Below is a small trained network, with its code and all its weights. Each question gives an input and a class and asks what happens when units are switched off, that is, made to give their printed mean instead of their output.

import numpy as np


def w(rows, s, z=0):
    codes = np.array(rows[::2]) - 128.0
    scale = np.full(codes.shape[1], s)
    scale[-1] = z or s
    return codes * scale


def f(y):
    return np.maximum(y, 0)


def log_softmax(a):
    a = a - a.max(-1, keepdims=True)
    return a - np.log(np.exp(a).sum(-1, keepdims=True))


def net(x, mask):
    res = np.array(x, float).reshape(1, 5) / 4 @ E
    y = f(res @ A[0][:, :-1].T + A[0][:, -1])
    res = res + np.where(mask, y, B[0][:, -1]) @ B[0][:, :-1]
    return log_softmax(res[-1] @ U[:, :-1].T + U[:, -1])


A, B = {}, {}
E = w([
[40,147,205],'x0',
[85,3,50],'x1',
[127,128,128],'x2',
[128,126,129],'x3',
[90,186,51],'x4',
],0.011)
A[0] = w([
[96,86,186,183],'neuron 1',
[140,156,216,142],'neuron 2',
[79,101,127,139],'neuron 3',
[168,24,80,253],'neuron 4',
[46,102,61,185],'neuron 5',
[97,98,140,72],'neuron 6',
[208,72,173,154],'neuron 7',
[44,164,157,218],'neuron 8',
[24,211,118,213],'neuron 9',
[249,173,147,130],'neuron 10',
[207,163,88,209],'neuron 11',
[36,147,128,123],'neuron 12',
[187,153,85,214],'neuron 13',
[162,217,115,162],'neuron 14',
[116,163,98,155],'neuron 15',
[164,82,128,25],'neuron 16',
[113,174,151,115],'neuron 17',
[158,85,101,79],'neuron 18',
],0.015,0.0053)
B[0] = w([
[77,223,188,180],'neuron 1',
[186,166,179,205],'neuron 2',
[33,144,113,160],'neuron 3',
[119,38,173,250],'neuron 4',
[60,87,68,203],'neuron 5',
[95,221,155,145],'neuron 6',
[143,105,205,201],'neuron 7',
[164,211,143,198],'neuron 8',
[182,222,75,213],'neuron 9',
[14,164,176,212],'neuron 10',
[2,99,96,197],'neuron 11',
[124,198,94,174],'neuron 12',
[25,72,64,188],'neuron 13',
[120,211,93,199],'neuron 14',
[177,178,24,157],'neuron 15',
[174,101,166,154],'neuron 16',
[193,153,125,168],'neuron 17',
[193,55,151,168],'neuron 18',
],0.0087,0.016)
U = w([
[66,123,175,253],'0',
[96,142,45,159],'1',
[221,15,131,157],'2',
[110,60,50,7],'3',
[254,154,189,102],'4',
[238,174,84,2],'5',
],0.0091,0.0055)

Each question gives the input, the list of numbers given to net, and the class t.
The units are the neurons (one row each of A and B). Each row of codes is followed by its name. A weight is (code - 128) times the scale printed after its matrix; where a second scale follows, it is the last column's (A, B and U).
mask holds one flag per neuron, in row order. A switched-off neuron (its flag False) gives its mean, the last column of its row in B, instead of its output. The means were averaged over made-up inputs and are rounded, as every weight is.
A unit's drop is (log p(t) with every unit on - log p(t) with that unit switched off) / (log p(t) with every unit on - log p(t) with every unit switched off).
The circuit of an input: a set's keep is (log p(t) with only the set's units on - log p(t) with every unit switched off) / (log p(t) with every unit on - log p(t) with every unit switched off). Starting from the 12 units with the biggest drops (on a tie, the unit counted first), units are removed one at a time, each time the one whose removal leaves the highest keep (on an exact tie, the one counted first), for as long as the keep stays at least 0.8.
units of the circuit, in order: the units of the circuit, biggest drop first
most important unit: the unit with the biggest drop
top k neurons: the k neurons with the biggest drops, biggest first
drop when u is switched off: that unit's drop, to one decimal
input [3,0,-6,7,3], class 5: units of the circuit, in order	neuron 11; neuron 10; neuron 9
input [1,-5,-7,-7,7], class 5: most important unit	neuron 9
input [1,-1,2,-7,-4], class 4: units of the circuit, in order	neuron 11; neuron 13
input [-5,-6,7,-7,2], class 1: units of the circuit, in order	neuron 14; neuron 13
input [0,8,7,-3,-4], class 2: top 2 neurons	neuron 10; neuron 4
input [8,8,6,-6,1], class 1: units of the circuit, in order	neuron 5; neuron 12
input [4,0,5,1,8], class 5: units of the circuit, in order	neuron 9; neuron 11
input [1,-6,-6,-7,-2], class 4: top 2 neurons	neuron 2; neuron 5
input [-8,3,-2,-7,-2], class 2: top 2 neurons	neuron 4; neuron 18
input [0,7,0,-3,0], class 2: units of the circuit, in order	neuron 4; neuron 10
input [-3,-8,-2,6,2], class 1: top 4 neurons	neuron 14; neuron 4; neuron 7; neuron 15
input [1,-4,6,-7,5], class 5: top 2 neurons	neuron 9; neuron 5
input [7,1,8,-6,5], class 1: top 3 neurons	neuron 5; neuron 3; neuron 2
input [2,-7,-5,-8,-2], class 4: most important unit	neuron 2
input [-4,-6,-6,-8,3], class 1: drop when neuron 7 is switched off	0.1
input [7,5,0,-5,2], class 1: drop when neuron 16 is switched off	0.0
input [-4,2,-5,8,-6], class 2: drop when neuron 2 is switched off	0.0
input [-7,-6,-7,7,-1], class 0: top 2 neurons	neuron 10; neuron 9
